Below are the code and all the weights of a small trained network. Each question names an input and a target symbol and asks about switching units off, where a switched-off unit gives its printed mean instead of its output.

import numpy as np


def w(rows, s, z=0):
    codes = np.array(rows[::2]) - 128.0
    scale = np.full(codes.shape[1], s)
    scale[-1] = z or s
    return codes * scale


def norm(h):
    return h / np.sqrt((h * h).mean(-1, keepdims=True) + 1e-5)


def f(y):
    return y / 2 * (1 + np.tanh(0.7978845608 * (y + 0.044715 * y**3)))


def softmax(a):
    e = np.exp(a - a.max(-1, keepdims=True))
    return e / e.sum(-1, keepdims=True)


def log_softmax(a):
    a = a - a.max(-1, keepdims=True)
    return a - np.log(np.exp(a).sum(-1, keepdims=True))


def net(x, mask):
    ids = ['αβγδεζηλμξπσφψω'.index(c) for c in x.split()]
    T = len(ids)
    res = E[ids] + P[:T]
    r = norm(res)
    for j in range(3):
        rows = slice(3 * j, 3 * j + 3)
        q, k, v = (r @ M[0][rows].T for M in (Q, K, V))
        z = softmax(np.where(np.tri(T) > 0, q @ k.T / 3**0.5, -1e9)) @ v
        o = O[0][rows]
        res = res + np.where(mask[j], z, o[:, -1]) @ o[:, :-1]
    y = f(norm(res) @ A[0][:, :-1].T + A[0][:, -1])
    res = res + np.where(mask[3:11], y, B[0][:, -1]) @ B[0][:, :-1]
    return log_softmax(norm(res)[-1] @ U[:, :-1].T + U[:, -1])


Q, K, V, O, A, B = {}, {}, {}, {}, {}, {}
E = w([
[49,69,118,97],'α',
[126,40,254,91],'β',
[144,183,117,85],'γ',
[165,109,159,126],'δ',
[102,217,120,108],'ε',
[174,112,156,126],'ζ',
[148,101,173,140],'η',
[181,108,164,130],'λ',
[85,235,133,197],'μ',
[118,103,170,159],'ξ',
[133,206,122,88],'π',
[207,130,124,121],'σ',
[81,119,138,187],'φ',
[138,92,77,148],'ψ',
[25,87,34,49],'ω',
],0.027)
P = w([
[139,102,153,89],'0',
[151,105,167,103],'1',
[158,104,174,115],'2',
[166,117,185,124],'3',
[176,122,191,134],'4',
[186,130,198,139],'5',
[192,140,204,147],'6',
[203,152,207,153],'7',
[212,164,209,159],'8',
[223,177,217,165],'9',
[236,191,224,172],'10',
[242,211,227,173],'11',
[253,240,229,170],'12',
],0.0066)
Q[0] = w([
[160,40,100,151],'head 0',
[165,143,125,230],'head 0',
[186,239,218,192],'head 0',
[37,185,166,61],'head 1',
[2,130,214,181],'head 1',
[82,109,42,201],'head 1',
[198,188,113,151],'head 2',
[96,119,35,143],'head 2',
[172,180,74,79],'head 2',
],0.033)
K[0] = w([
[90,25,104,133],'head 0',
[139,117,86,186],'head 0',
[201,159,157,218],'head 0',
[57,194,135,34],'head 1',
[2,83,179,97],'head 1',
[89,60,37,102],'head 1',
[176,153,122,196],'head 2',
[91,78,96,123],'head 2',
[157,145,38,161],'head 2',
],0.038)
V[0] = w([
[132,161,188,103],'head 0',
[91,125,67,235],'head 0',
[84,217,221,195],'head 0',
[125,43,79,163],'head 1',
[249,64,21,149],'head 1',
[69,113,137,85],'head 1',
[173,143,205,130],'head 2',
[157,55,20,100],'head 2',
[106,186,155,45],'head 2',
],0.016)
O[0] = w([
[154,148,135,94,151],'head 0',
[83,146,153,190,100],'head 0',
[135,223,193,121,154],'head 0',
[148,93,155,186,109],'head 1',
[181,206,140,249,131],'head 1',
[113,68,117,125,119],'head 1',
[119,64,106,159,253],'head 2',
[189,203,106,162,95],'head 2',
[146,89,165,85,93],'head 2',
],0.019,0.0066)
A[0] = w([
[93,109,91,2,88],'neuron 0',
[120,69,209,111,237],'neuron 1',
[203,151,115,149,86],'neuron 2',
[94,79,133,219,3],'neuron 3',
[81,162,227,162,97],'neuron 4',
[186,90,90,50,156],'neuron 5',
[46,164,53,65,115],'neuron 6',
[245,83,199,88,32],'neuron 7',
],0.022,0.0069)
B[0] = w([
[217,55,110,179,241],'neuron 0',
[179,218,166,123,254],'neuron 1',
[118,59,180,69,176],'neuron 2',
[168,174,98,235,160],'neuron 3',
[98,167,190,162,180],'neuron 4',
[3,128,160,112,227],'neuron 5',
[49,177,106,166,181],'neuron 6',
[209,207,53,165,195],'neuron 7',
],0.035,0.014)
U = w([
[140,142,116,102,167],'α',
[118,119,131,117,79],'β',
[155,119,195,110,117],'γ',
[118,131,116,102,113],'δ',
[139,119,100,249,22],'ε',
[93,112,176,31,138],'ζ',
[220,64,167,97,64],'η',
[52,166,223,137,110],'λ',
[145,130,132,139,187],'μ',
[70,193,76,62,154],'ξ',
[122,52,171,126,117],'π',
[155,147,109,115,128],'σ',
[171,114,29,105,142],'φ',
[146,114,84,22,183],'ψ',
[76,131,69,124,254],'ω',
],0.019,0.008)

Each question gives the input, a string of symbols that net reads in full, and the target symbol t.
The units are the heads (3 rows each of Q, K, V and O) and the neurons (one row each of A and B). Each row of codes is followed by its name. A weight is (code - 128) times the scale printed after its matrix; where a second scale follows, it is the last column's (O, A, B and U).
mask holds one flag per unit, heads first, then neurons. A switched-off unit (its flag False) gives its mean, the last column of its rows in O or B, instead of its output. The means were averaged over made-up inputs and are rounded, as every weight is.
A unit's drop is (log p(t) with every unit on - log p(t) with that unit switched off) / (log p(t) with every unit on - log p(t) with every unit switched off).
The circuit of an input: a set's keep is (log p(t) with only the set's units on - log p(t) with every unit switched off) / (log p(t) with every unit on - log p(t) with every unit switched off). Starting from all 11 units, units are removed one at a time, each time the one whose removal leaves the highest keep (on an exact tie, the one counted first), for as long as the keep stays at least 0.8.
units of the circuit, in order: the units of the circuit, biggest drop first
top k neurons: the k neurons with the biggest drops, biggest first
which heads matter: for each layer, one digit per head in row order, 1 if its drop is at least 0.15 and else 0, layers parted by /
input δ η δ φ δ, target λ: units of the circuit, in order => [head 0; neuron 7]
input α λ μ α β, target η: which heads matter => 010
input π ψ ζ φ β η π, target ξ: units of the circuit, in order => [head 1]
input ψ β δ γ η ε σ γ δ γ ξ σ π, target ω: which heads matter => 000
input η ψ π δ φ δ δ σ λ, target η: which heads matter => 110
input ζ σ μ α δ π η η ξ γ, target λ: units of the circuit, in order => [head 0; neuron 7]
input μ φ μ α ψ φ σ π, target ω: top 3 neurons => [neuron 6; neuron 0; neuron 1]
input ω δ β ζ η ε η α β μ α σ, target η: top 3 neurons => [neuron 2; neuron 5; neuron 1]
input δ γ ψ δ β, target η: which heads matter => 011
input φ ζ ζ ψ α, target π: top 2 neurons => [neuron 0; neuron 7]
input η φ φ γ γ η π, target ψ: top 3 neurons => [neuron 0; neuron 4; neuron 5]
input α σ σ μ δ, target η: top 2 neurons => [neuron 2; neuron 6]
input γ ω φ η σ η β δ γ ψ λ, target ε: which heads matter => 100
input ξ ω α γ π ψ δ ψ σ, target ε: units of the circuit, in order => [head 0]
input γ σ δ, target η: which heads matter => 110
input ξ η ω ψ ζ ξ η η γ, target ξ: units of the circuit, in order => [head 2; head 1; neuron 0]
input α σ φ λ η η ψ ζ, target ε: which heads matter => 100
input δ π ζ λ ω ω σ λ π λ γ, target ω: which heads matter => 010
input ε η ψ ψ ψ ε π α α, target π: top 3 neurons => [neuron 0; neuron 5; neuron 7]
input ψ β φ π σ, target λ: units of the circuit, in order => [neuron 0]
input δ α ψ μ ζ α ψ μ ζ σ, target η: top 4 neurons => [neuron 2; neuron 5; neuron 6; neuron 7]
input ε η γ σ λ γ δ ψ ζ μ φ δ λ, target λ: which heads matter => 110
input λ ξ ξ ε δ σ β ξ, target η: top 2 neurons => [neuron 0; neuron 6]
input α δ η β δ γ φ ξ ω ω, target ω: which heads matter => 001
